Rows, each followed by one of two labels for a hidden trait (new trait and labels in each part):
In the rows, 128 means zero.
[106 143  95 147 131 162  99  85 140 116  84 144 129 157 124 137 155 127
 110 156 125 164 120 132 120] => U
[ 87 145 119 136 142 172 107 110 125 122 178 134 135 107 141 117 153 106
 127 142 143 135 119 126  87] => U
[ 80 179 182 198 147 131 138 203 100 129 126 180  73  68 129 143  72 117
 128  97 104 136 131  97  67] => T
[119 181 200 217  95  65 157 187 108 134  89 181  97  46 136 141  98 135
 121  76  75 139 146  95 114] => T
[ 59 139 152 125 248 255  70 255  58 129 233 167  30 170 125 141   1 101
 167 140 174 144  85 105  29] => T
[154 128 122 150 138  91 141  69 139 119 170 148  90 166 119 120 150 175
 114  99 162 127 142 134 150] => T
[ 78 129 118 124 154 204  93  90 123 128 189 123 112 133 143 121 124 103
 131 149 142 133 117 118 109] => U
[ 58 150  97 152 168 255 109 161 134 121 127 147 115 155 122 138 106 105
 118 175 167 149 106 123  75] => U
[ 78 129 119 138 132 158 121  96 130 130 137 119 137 121 136 128 127 123
 130 126 137 131 126 113 122] => U
[100 137 100 130 133 176  97 125 128 119 120 145 129 180 122 145 125 131
 106 146 144 164 120 133 129] => U
[126 161 116 180 150  98 133  91 135 141 126 130  95 134 126 113 163 171
 125  99 178 134 130 125 122] => T
[ 83 150 114 156 129 164 125  81 136 128 148 125 127  79 151 122 166 109
 127 148 129 135 126 110  81] => U
[105 112 139 118 119  98 125  56 128 125 171 135 130 131 140 132 153 133
 113 112 132 137 137 121 155] => U
[ 92 170 167 191 174 148 102 201  91 138 113 161  89  58 123 141  78 113
 130 105 109 132 102 109  39] => T
[100 142 126 143 139 155 103  96 127 127 150 131 134  96 142 121 154 103
 122 133 126 134 129 117 104] => U
[138 163 134 146 148 126 135  74 139 143 143 146 123 181 136 124 177 153
 110 100 142 137 137 117 117] => T
[ 93 171 183 187 128 111 139 175 105 137 109 168  95  54 115 143  77 135
 123  87  87 132 118 112  92] => T
[ 86 189 105 236  99 141 131  80 148 119  16 133 152  48 142 126 185 104
 110 177  99 156 128 101  48] => U
[109 139 120 148 118 142 124  90 135 120  95 145 127 167 126 135 145 130
  99 134 123 155 128 139 127] => U
[ 77 154 112 167 115 178 128 124 136 114  94 136 130 137 131 134 130 102
 102 154 134 147 122 124  91] => U
[107 194 126 154 147 101 165  49 143 139 110 131 129 126 124 122 179 154
 105  81 163 121 166 115 129] => T
[101 157 115  97 222 226 133 109 129 138 192 139 113 202 121 125 149 126
 125 116 183 127 142 123 110] => T
[142 174 140 152 145 105 149  61 147 135 139 152 122 138 129 118 196 150
 110  94 141 132 150 121 126] => T
[112 145 126 159 118 142 125  89 130 129 111 133 141  94 139 124 142 121
 129 126 121 140 125 110 113] => U
[ 77 151 180 186 157 173 118 235 105 135 129 167  78  81 117 143  49 132
 133 104 109 132 100 114  61] => T
[132 147 113 154  76  83 129  44 149 113  54 149 153 143 124 145 169 137
  86 118 102 160 136 127 157] => U
[ 87 150 115 176 129 165 130  94 145 123  94 140 102 144 129 131 132 114
 103 148 128 146 112 124 100] => U
[130 193 110 211 153 104 149  60 158 122 102 143  94  55 134 107 187 148
 132 145 148 128 138 108  61] => T
[ 95 106 120  98 118 182 123 136 114 113 156 139 115 238 122 143  96 122
  88 113 154 140 130 152 155] => U
[ 90 160 169 176 170 134 113 177  92 137 135 164  85  88 118 142  70 129
 125  90 109 137 107 116  71] => T
[107 161 160 172 160 139  96 184  85 138 122 173  95  66 127 145  64 129
 124  80 101 141 102 109  68] => T
[121 175 111 192 113 121 124  91 150 120  68 146 145  95 135 137 162 122
 103 145 108 160 131 117 106] => U
[ 75 148 120 137 137 170 110 118 127 121 176 127 132 107 146 116 146 105
 123 146 141 134 115 126  81] => U
[ 69 178 174 181 180 193 116 234  96 134 137 164  64  70 120 140  55 115
 141 124 120 131 109 102  43] => T
[ 90 173 185 196 127 119 143 211 107 135 105 173  88  46 125 141  78 139
 130  87  91 135 121 107  93] => T
[103 164 119 186 147 187  96 138 128 132  87 110 139  54 141 111 133  95
 137 157 159 128 117 100  59] => U
[114 106  99  89 179 231  81 130 124 114 167 147  96 248 113 140 104 131
 117 148 161 167 103 146 133] => U
[116 161 106 186  92 118 124  66 147 116  44 145 148 112 131 135 163 127
  94 141  99 159 133 120 130] => U
[102 146 179 176 153 121 109 176  93 138 132 166  92  93 116 144  75 136
 120  74 110 128 114 122  91] => T
[ 95 179 175 204 146 121 125 209  98 138 105 171  91  44 132 140  82 121
 132 101  95 138 118  98  54] => T
[132 186 119 198 146  84 149  49 150 131 108 143 104  91 129 110 191 161
 118 105 154 129 144 118  95] => T
[ 84 138  97 142 152 212  93 136 129 114 111 139 114 155 125 138 118 111
 119 169 142 164 114 132  78] => U
[113 164 125 150 140 119 143  67 135 131 127 142 111 131 123 120 158 165
 115  98 153 121 143 119 123] => T
[ 71 179 171 199 173 170 109 195 100 142 113 152  88  37 110 140  76 129
 131 113  76 125  92 121  48] => T
[107 165 113 169 182 146 136  97 141 132 152 135  98 133 128 111 156 149
 133 112 186 129 133 126  88] => T
[136 157 125 155 138 110 142  62 133 133 146 143 107 151 121 121 161 164
 113 103 153 131 136 119 128] => T
[ 86 148 119 153 118 178 128 101 133 119 100 143 123 164 128 133 128 111
  97 143 138 145 128 134 106] => U
[ 82 175 190 204 124 102 148 208 116 136  98 162  94  44 112 140  80 138
 125  91  86 131 117 112  95] => T
[101 175 170 199 165 129 117 168  88 137 123 166  86  56 126 140  89 117
 128  99  93 134 124  96  57] => T
[110 180 120 183 160 109 151  64 140 143 123 131 104 109 127 112 167 154
 124  93 183 124 144 117 100] => T
[ 99 132 106 136 131 190 106 121 127 118 110 143 129 173 126 140 126 123
 105 141 137 159 125 133 122] => U
[121 112 140 120 111 128 106  74 122 126 149 136 138 141 135 118 135 118
 110 109 120 125 141 121 158] => U
[ 93 124 122 130 149 169 105  80 128 134 149 117 108 111 146 127 121 114
 129 138 134 133 123 107 115] => U
[ 92 140 125 139 122 147 120  90 131 127 150 126 132  88 151 119 158 107
 122 128 119 133 125 113 102] => U
[ 98 126 129 118 147 179  97  99 119 130 159 122 118 129 137 119 104 110
 128 140 137 133 127 118 118] => U
[123 187 122 171 139 152 142  70 137 156 122 133 130 124 127 125 180 152
 109 109 155 140 135 101 108] => T
[125 159 124 156 127 133 143  71 127 153 127 126 123 149 121 125 158 177
 106  71 166 131 135 120 145] => T
[103 119 124 141 110 157 133 116 122 116 123 144 121 202 126 141 123 125
  91 122 135 148 136 142 154] => U
[ 85 142 100 149 123 183 113 111 136 115 100 143 127 156 121 138 128 115
 103 156 139 153 114 125 107] => U
[ 84 141  86 146 163 230  81 131 135 112  94 139 112 141 122 134 120 109
 126 187 147 169 102 128  64] => U
[ 97 152 173 181 166 119 101 166  89 140 127 163  98  82 113 147  73 140
 122  77 102 122 103 130  77] => T
[134 156 144 105 135 107 159  52 132 137 146 145 135 189 119 128 163 157
  94  70 150 129 164 123 164] => T
[100 135 105 136 123 163 106  89 135 114  90 145 121 176 122 138 140 129
 105 141 128 159 118 135 128] => U
[106 165 113 146 172 162 133  89 130 136 149 133  99 148 121 122 145 154
 124 103 166 122 138 122 119] => T
[ 81 139 106 143 145 201 114 132 130 119 133 142  99 172 127 135 108 112
 107 157 142 148 114 132  93] => U
[ 94 132 115 142 137 179 119 100 135 118 115 147 107 161 122 134 133 121
  94 146 138 151 119 138 120] => U
[ 88 140 119 145 109 155 137  88 137 116  94 142 124 162 128 135 136 116
  93 130 121 145 128 130 119] => U
[112 143 101 129 111 148 107 103 142 118  82 143 145 158 120 144 146 136
 101 135 131 162 127 129 143] => U
[123 120 105 122 126 175 100 110 137 114  99 146 133 195 116 143 127 137
 105 136 139 168 120 144 151] => U
[ 89 143 111 140 128 164 121 128 134 120 118 142 128 177 123 144 119 120
  99 137 144 148 125 130 124] => U
[ 99 123 135 115 117 150  98  81 120 124 166 132 135 132 140 120 142 106
 116 120 117 131 133 127 121] => U
[ 93 185 114 172 154 131 153  86 136 142 119 123 110 116 124 116 163 153
 119  79 178 121 154 117 119] => T
[ 79 170 108 184 136 179 132 119 146 121  95 135 129 121 129 135 143 110
 104 153 136 141 119 114  79] => U
[110 146 130 157 109 126 115 101 133 128 107 128 147  73 141 115 161 104
 118 118 113 126 131 112 100] => U
[126 166 119 161 142 102 148  70 134 136 128 134 104 138 122 118 164 176
 116  83 178 123 146 126 129] => T
[103 170 171 183 156 133 109 187  90 135 126 177  87  68 133 146  73 119
 131  82 102 144 112 100  57] => T
[119 151 133 163  87  99 123  84 134 125 108 132 164  76 143 116 168 114
 106 113 102 128 133 119 112] => U
[105 147  99 148 118 152 101 123 136 117  91 144 150 155 125 141 140 122
 105 145 130 164 122 127 116] => U
[ 78 183 162 220 175 146 105 166 101 146  99 153 104  15 113 137  91 124
 124 110  96 122  93 111  30] => T
[ 83 159 174 173 176 151 121 181  98 137 143 155  76  87 100 141  74 131
 123  99 118 118 111 130  84] => T
[139 154 132 132 126  87 157  49 141 127 150 146 111 160 122 121 161 164
 108  74 157 124 160 131 145] => T
[171 174 140 160 141  89 155  43 148 135 127 152 128 131 129 119 203 146
 105 101 145 132 158 116 110] => T
[132 116 120 127 137 153 103 137 118 125 141 128 149 142 121 124 118 124
 121 108 145 127 125 123 130] => U
[ 78 132 117 120 159 195 101 100 121 123 192 132 112 111 137 120 132 103
 126 149 150 136 124 121  94] => U
[ 83 142 105 132 149 212 100 128 123 117 130 141 112 181 125 140  96 116
 111 146 154 157 114 132  93] => U
[140 199 208 251  53   1 169  95 125 145   1 175 144   1 128 139 155 159
  96  43  28 129 139 107 127] => T
[ 99 169 163 189 160 150 101 180  90 142 102 167  98  39 125 141  74 128
 135  86  96 137  99 108  60] => T
[126 145 125 109 162 144 130  81 132 131 171 141  99 190 123 125 144 156
 118  94 168 124 139 132 146] => T
[ 98 136 134 150 121 115 121  57 144 132 118 124 123  73 148 125 160 115
 124 135 112 131 139 102 129] => U
